tep: [-2.76 -3.11  8.23 -4.57  0.39  0.71 -6.94]
Sasu: [-3.10  8.23 -4.57  0.39  0.64  4.07  1.24]
lupan: [ 1.64 -7.04 -1.50  1.98 -0.39  1.57 -3.60]
vosi: [-5.39 -7.87 -4.82 -2.87  0.92  5.39  1.61]
Rako: [-5.69 -1.85  1.64 -7.07 -1.50  1.98 -1.38]
Tula: [-8.81 -1.69  0.42 -7.47  0.20  2.33 -3.14]
find: [-5.39 -7.87 -4.82 -2.87  0.93  5.40  1.61] | vosi
find: [-8.81 -1.69  0.42 -7.47  0.20  2.33 -3.15] | Tula
find: [ 1.64 -7.07 -1.50  1.98] | Rako
find: [5.39 1.61] | vosi
find: [-3.11  8.23 -4.57  0.39] | tep

gim: [-1.05 -0.18 -0.10  1.02 -2.94 -0.28  0.42 -0.30 -0.91  0.34  1.41 -0.35
  0.54  0.47 -0.50 -1.32 -2.11 -0.07 -0.04 -0.41 -0.55  0.25  0.11 -0.37
 -0.41 -0.22  1.56  0.17 -0.40 -0.70  0.19  1.26 -1.08  0.43 -1.62  0.20
 -0.74 -0.92 -0.41  1.91 -1.06 -0.01 -0.35  0.90 -0.38  0.51 -1.10  0.27
 -1.70 -0.92  0.07  0.25  0.95  0.11 -0.31  0.42  0.36]
Sasu: [-0.04 -1.86  0.77  1.36 -1.16 -0.61 -0.23 -0.29 -1.36  0.42 -0.19  1.51
 -0.07 -0.03 -1.79 -0.08  0.07  0.16 -0.55 -0.90 -1.18  0.21  0.04 -0.79
  0.32 -0.70  1.20  0.18  0.14  1.10 -0.44  0.15  0.65 -0.02 -0.09  0.12
  0.21 -0.01  0.66  0.49  0.04  0.82 -0.22  0.41  0.24  0.30 -0.19  0.34
 -0.48  0.70  0.67  1.09  0.06  0.59 -0.32 -0.05  0.04]
Tula: [-0.87 -1.16 -0.61  5.36 -0.43 -7.42 -3.43  0.32 -3.72  3.33  2.26  1.85
 -1.96 -2.16  1.14  4.19  3.14 -2.02  7.00  1.72  3.85 -0.22 -7.36  0.14
 -2.92 -4.72 -7.20  1.33  6.97  3.70 -0.62  7.83  5.38 -3.09 -2.42  4.95
  2.37  2.12  2.75  4.66 -3.73  0.79 -1.21  5.10 -0.45 -7.85 -0.57 -3.05
  1.11 -1.56 -3.78 -2.26 -2.25 -4.26 -0.82 -1.63  6.98]
Kuga: [-0.11 -5.98  5.01  0.91 -1.62 -2.12  0.55 -5.67 -5.21 -0.40  1.38  8.27
 -3.26 -0.87 -7.52 -0.79  0.73 -2.48  1.21 -2.24 -2.25 -0.56 -4.36  3.55
  0.58 -0.31  6.55  2.38  0.36  4.76 -1.51  1.48  4.89  0.76 -2.71 -0.53
 -0.99  1.68 -1.08  1.14  0.64  2.68  1.28  0.03  1.19 -0.87 -1.45  0.36
  1.64  1.31 -0.23  2.51  0.72  2.58 -0.61  0.24 -0.77]
gulad: [ 0.05  0.99  0.04  0.80 -2.52  0.23 -2.71  4.19 -0.09 -1.99 -1.75  0.71
 -0.89 -0.48 -1.25 -0.92 -1.65 -0.47 -0.47  0.84 -1.05  0.38  0.52 -0.85
  1.52 -1.84 -1.59 -0.70 -1.95  3.26 -0.07  0.40 -0.36 -3.46  0.69 -0.10
  1.48  0.07  0.89 -1.09  1.25  2.40 -0.12 -0.11 -2.06 -0.70 -0.29  0.60
  0.46  2.19 -0.79  1.66  2.55 -0.06 -0.72 -0.43  1.72]
Nodev: [ 1.40  1.50  1.41  0.02 -2.62  0.22 -3.03  4.36  0.65 -1.92 -2.11  0.77
 -0.73  0.03 -1.81 -1.22 -1.87 -0.06 -1.13  0.49 -1.82  0.69  0.10 -1.29
  2.40 -3.06 -1.41 -0.79 -1.84  2.84  0.13  1.46 -0.90 -4.14  1.48 -0.68
  2.56 -0.14  1.83 -1.27  2.60  3.51  0.20 -0.40 -2.89 -1.62 -0.17  0.28
 -0.06  2.36 -0.17  3.08  1.98  0.09 -1.47 -0.95  1.43]
vosi: [ 1.67  0.32 -2.27 -1.16 -3.54 -2.52  4.63  2.91  1.29 -0.54 -2.13  1.09
  4.08  2.81  1.68 -2.93 -3.80 -4.15 -0.07  3.47  3.72  1.40  3.37 -4.92
 -1.47 -1.12 -3.10  2.09 -4.50  1.82  0.02  3.03  1.14  5.77 -0.70  3.82
  7.51  1.23  0.36 -1.95 -2.48  0.65 -2.00  1.31  1.46  1.08  2.82 -1.20
 -1.92  0.20  2.92 -0.68 -1.66  0.89 -2.83 -2.67  1.13]
Rako: [-0.39 -0.91  1.46  1.95  0.13  1.35 -1.99 -2.34  0.31 -1.08 -0.04 -1.15
 -2.09 -1.14 -1.10  1.21  1.86  2.21 -0.48 -1.67 -3.03 -1.36 -1.00  2.24
  2.07 -0.09  2.70 -1.09  2.02 -1.31  0.86 -2.39 -0.72 -2.19 -0.54 -2.56
 -4.38 -0.98  0.42  1.62  1.72  0.41  0.75 -0.82 -0.88 -1.06 -1.57  0.75
  1.14  0.71 -0.13  0.57  1.60 -0.61  1.70  1.86 -0.46]
lem: [ 1.82  0.32 -2.67 -1.48 -2.32 -1.89  5.18  3.39  0.00 -0.24 -2.93  2.03
  4.68  3.45  2.52 -2.24 -3.45 -3.17 -1.00  3.74  3.90  2.15  4.20 -4.87
 -1.80 -0.37 -2.94  1.45 -4.79  2.28 -1.62  3.04  1.00  6.48 -1.55  3.66
  7.20  0.97  0.82 -2.59 -1.36  0.43 -1.65  0.34  1.24  1.26  2.65 -1.27
 -2.08  0.31  4.04 -0.44 -2.39  1.10 -3.44 -3.39  1.70]
find: [-0.11 -5.96  5.01  0.90 -1.61 -2.11  0.56 -5.66 -5.21 -0.41  1.38  8.28
 -3.26 -0.86 -7.52 -0.78  0.73 -2.48  1.21 -2.24 -2.24 -0.56 -4.36  3.55
  0.59 -0.31  6.54  2.38  0.35  4.74 -1.51  1.48  4.89  0.76 -2.71 -0.54
 -0.99  1.67 -1.09  1.15  0.64  2.67  1.28  0.03  1.20 -0.87 -1.45  0.37
  1.64  1.30 -0.24  2.52  0.72  2.59 -0.62  0.24 -0.76] | Kuga
find: [ 7.20  0.97  0.82 -2.59 -1.36  0.43 -1.65  0.34  1.24  1.26  2.65 -1.27] | lem
find: [ 0.04  0.99  0.03  0.79 -2.53  0.22 -2.72  4.17 -0.09 -1.99 -1.75  0.71
 -0.89 -0.48 -1.25 -0.90 -1.64 -0.47 -0.45  0.84 -1.05  0.37  0.52 -0.85
  1.52 -1.84 -1.59 -0.70 -1.97  3.26 -0.08  0.40 -0.36 -3.46  0.68 -0.11
  1.48  0.07  0.88 -1.08  1.25  2.40 -0.11 -0.11 -2.05 -0.70 -0.29  0.62
  0.45  2.17 -0.79  1.65  2.55 -0.05 -0.72 -0.43  1.73] | gulad

vosi: [ 1.75  1.09  0.03  1.62 -1.93  1.59 -0.20  0.36 -0.27]
Kuga: [ 3.94  1.50  1.73  3.24 -4.87  5.55  0.22  1.50  3.98]
Nodev: [ 0.36 -0.25  0.03  2.23 -7.74  3.31  1.47  1.04  2.05]
gim: [ 3.94  1.50  3.97  3.24 -4.87  5.55  0.22  1.50  3.98]
loc: [1.73] | Kuga, 3
find: [ 0.36 -0.27] | vosi
find: [ 3.94  1.50  3.98  3.24 -4.88  5.54  0.22  1.51  3.99] | gim

Bil: [ 5.50 -4.22 -0.16  2.33 -2.18  1.24]
tep: [-4.22  5.50 -0.16  2.33 -2.18 -2.59]
gim: [ 3.09 -0.11 -6.00  2.46 -7.74  4.87]
find: [ 5.51 -4.21 -0.17  2.31 -2.18  1.23] | Bil
find: [ 5.50 -4.22] | Bil
find: [-7.74  4.87] | gim

